Below are the code and all the weights of a small trained network. Each question names an input and a class and asks about switching units off, where a switched-off unit gives its printed mean instead of its output.

import numpy as np


def w(rows, s, z=0):
    codes = np.array(rows[::2]) - 128.0
    scale = np.full(codes.shape[1], s)
    scale[-1] = z or s
    return codes * scale


def f(y):
    return np.maximum(y, 0)


def log_softmax(a):
    a = a - a.max(-1, keepdims=True)
    return a - np.log(np.exp(a).sum(-1, keepdims=True))


def net(x, mask):
    res = np.array(x, float).reshape(1, 6) / 4 @ E
    y = f(res @ A[0][:, :-1].T + A[0][:, -1])
    res = res + np.where(mask, y, B[0][:, -1]) @ B[0][:, :-1]
    return log_softmax(res[-1] @ U[:, :-1].T + U[:, -1])


A, B = {}, {}
E = w([
[48,42,122,135,133,70,68],'x0',
[89,167,75,79,141,40,194],'x1',
[35,150,96,129,55,182,146],'x2',
[194,150,53,126,64,101,76],'x3',
[86,249,174,183,141,94,83],'x4',
[109,143,23,161,218,168,117],'x5',
],0.012)
A[0] = w([
[116,169,146,160,131,133,91,41],'n0',
[132,135,183,68,77,57,165,56],'n1',
[185,200,127,114,150,221,178,81],'n2',
[106,119,165,145,145,149,179,69],'n3',
[117,140,43,152,192,152,111,76],'n4',
[125,133,218,82,23,114,143,60],'n5',
[163,88,152,203,125,226,48,17],'n6',
[194,175,145,146,122,199,173,67],'n7',
[76,132,108,155,67,201,173,49],'n8',
[78,109,177,132,216,156,189,90],'n9',
[116,131,85,170,145,141,139,53],'n10',
[157,141,40,128,53,115,72,55],'n11',
[114,190,165,201,105,108,134,62],'n12',
[166,194,118,108,129,129,225,63],'n13',
[165,135,71,93,82,115,37,77],'n14',
[217,124,166,133,201,87,127,68],'n15',
[157,51,98,76,116,152,179,65],'n16',
[93,187,42,50,149,9,242,8],'n17',
[146,129,109,148,106,116,119,56],'n18',
[111,132,64,176,192,166,112,84],'n19',
[124,139,131,140,129,122,124,74],'n20',
[101,141,26,139,206,148,151,85],'n21',
[13,166,57,112,23,219,168,77],'n22',
[87,111,196,123,176,161,182,52],'n23',
[48,67,91,138,160,42,65,81],'n24',
[194,149,56,132,53,89,70,72],'n25',
[152,49,100,85,140,154,166,55],'n26',
[151,61,99,90,119,170,169,88],'n27',
[147,66,85,63,112,174,123,54],'n28',
[113,202,156,176,119,110,76,62],'n29',
[136,127,141,117,125,164,85,23],'n30',
[146,123,166,130,104,101,129,50],'n31',
[173,108,160,201,104,242,89,60],'n32',
[197,113,124,99,230,63,123,54],'n33',
[110,120,107,158,119,146,134,40],'n34',
[56,108,185,91,180,175,165,66],'n35',
[137,144,132,108,123,142,137,58],'n36',
[133,135,80,147,204,165,122,72],'n37',
[145,105,178,117,79,102,145,41],'n38',
[72,66,151,130,121,125,23,61],'n39',
[112,84,125,165,124,93,109,16],'n40',
[145,74,122,103,92,154,171,66],'n41',
[87,206,155,186,166,77,81,81],'n42',
],0.014,0.011)
B[0] = w([
[104,173,110,110,155,118,120,155],'n0',
[168,148,189,115,69,172,77,188],'n1',
[134,71,50,62,63,126,172,222],'n2',
[177,149,123,145,131,124,160,163],'n3',
[168,151,179,107,69,118,95,213],'n4',
[206,130,172,111,66,133,58,207],'n5',
[81,85,222,115,184,193,139,215],'n6',
[81,88,73,82,71,113,168,199],'n7',
[132,62,100,177,142,83,89,184],'n8',
[195,175,138,179,131,91,214,223],'n9',
[173,134,142,108,117,121,91,155],'n10',
[185,151,145,170,144,101,215,199],'n11',
[110,178,87,100,154,125,89,180],'n12',
[82,65,75,76,87,128,170,194],'n13',
[172,155,146,156,147,110,192,197],'n14',
[108,36,76,212,133,53,69,210],'n15',
[68,227,95,108,147,128,101,201],'n16',
[39,61,228,109,212,247,161,250],'n17',
[137,136,129,132,130,124,141,136],'n18',
[192,153,186,114,61,156,88,214],'n19',
[145,127,122,109,148,119,119,130],'n20',
[179,166,189,117,50,149,73,234],'n21',
[120,56,111,218,165,46,59,249],'n22',
[188,171,128,171,132,118,191,192],'n23',
[108,50,45,55,58,149,187,230],'n24',
[182,166,141,185,151,116,222,214],'n25',
[79,217,63,111,161,144,108,196],'n26',
[87,220,95,100,169,138,78,199],'n27',
[109,192,113,109,156,100,109,188],'n28',
[97,207,72,121,167,151,108,192],'n29',
[129,125,148,116,150,128,128,136],'n30',
[142,133,134,141,97,131,92,147],'n31',
[45,75,196,103,166,177,155,219],'n32',
[118,63,126,205,164,66,64,212],'n33',
[141,109,111,136,121,130,117,137],'n34',
[197,149,139,158,163,105,190,204],'n35',
[128,121,127,110,119,130,119,132],'n36',
[175,141,164,120,70,122,80,201],'n37',
[163,148,156,128,73,155,86,163],'n38',
[109,69,79,75,77,138,181,201],'n39',
[107,119,108,101,101,123,136,144],'n40',
[128,172,103,109,157,128,98,172],'n41',
[70,222,65,87,187,125,93,221],'n42',
],0.011,0.017)
U = w([
[85,196,82,79,193,139,94,104],'0',
[185,113,215,91,57,150,67,121],'1',
[66,44,232,95,211,200,167,254],'2',
[117,34,48,50,72,129,202,87],'3',
[197,144,152,178,177,102,254,93],'4',
[119,21,109,200,183,65,53,134],'5',
],0.0093,0.0049)

Each question gives the input, the list of numbers given to net, and the class t.
The units are the neurons (one row each of A and B). Each row of codes is followed by its name. A weight is (code - 128) times the scale printed after its matrix; where a second scale follows, it is the last column's (A, B and U).
mask holds one flag per neuron, in row order. A switched-off neuron (its flag False) gives its mean, the last column of its row in B, instead of its output. The means were averaged over made-up inputs and are rounded, as every weight is.
A unit's drop is (log p(t) with every unit on - log p(t) with that unit switched off) / (log p(t) with every unit on - log p(t) with every unit switched off).
The circuit of an input: a set's keep is (log p(t) with only the set's units on - log p(t) with every unit switched off) / (log p(t) with every unit on - log p(t) with every unit switched off). Starting from the 12 units with the biggest drops (on a tie, the unit counted first), units are removed one at a time, each time the one whose removal leaves the highest keep (on an exact tie, the one counted first), for as long as the keep stays at least 0.8.
units of the circuit, in order: the units of the circuit, biggest drop first
most important unit: the unit with the biggest drop
top k neurons: the k neurons with the biggest drops, biggest first
drop when u is switched off: that unit's drop, to one decimal
input [-6,5,8,0,-3,-8], class 1: most important unit -> n5
input [-4,3,2,2,6,-6], class 0: top 3 neurons -> n29, n42, n12
input [2,-7,-5,6,-7,4], class 0: top 2 neurons -> n17, n26
input [8,0,2,8,1,3], class 3: top 2 neurons -> n24, n39
input [5,-4,2,-3,2,0], class 3: top 3 neurons -> n17, n39, n24
input [-3,-6,-6,-8,-2,-3], class 4: top 3 neurons -> n9, n17, n23
input [8,-6,-3,4,-7,2], class 3: top 4 neurons -> n39, n24, n42, n17
input [7,7,6,3,-1,2], class 2: top 2 neurons -> n17, n2
input [5,-7,1,6,-6,1], class 2: top 2 neurons -> n6, n32
input [4,6,-7,-7,-3,2], class 4: top 4 neurons -> n9, n22, n35, n23
input [-6,-8,-8,5,8,0], class 0: top 4 neurons -> n29, n42, n17, n12
input [2,-8,7,-2,5,-3], class 2: top 3 neurons -> n32, n6, n15
input [4,4,-5,8,6,-1], class 4: drop when n14 is switched off -> 0.1
input [8,0,5,-6,-5,-1], class 3: drop when n24 is switched off -> 1.9
input [2,-6,0,4,-7,-6], class 0: drop when n41 is switched off -> 0.0
input [3,-2,-6,8,6,-3], class 4: units of the circuit, in order -> n25
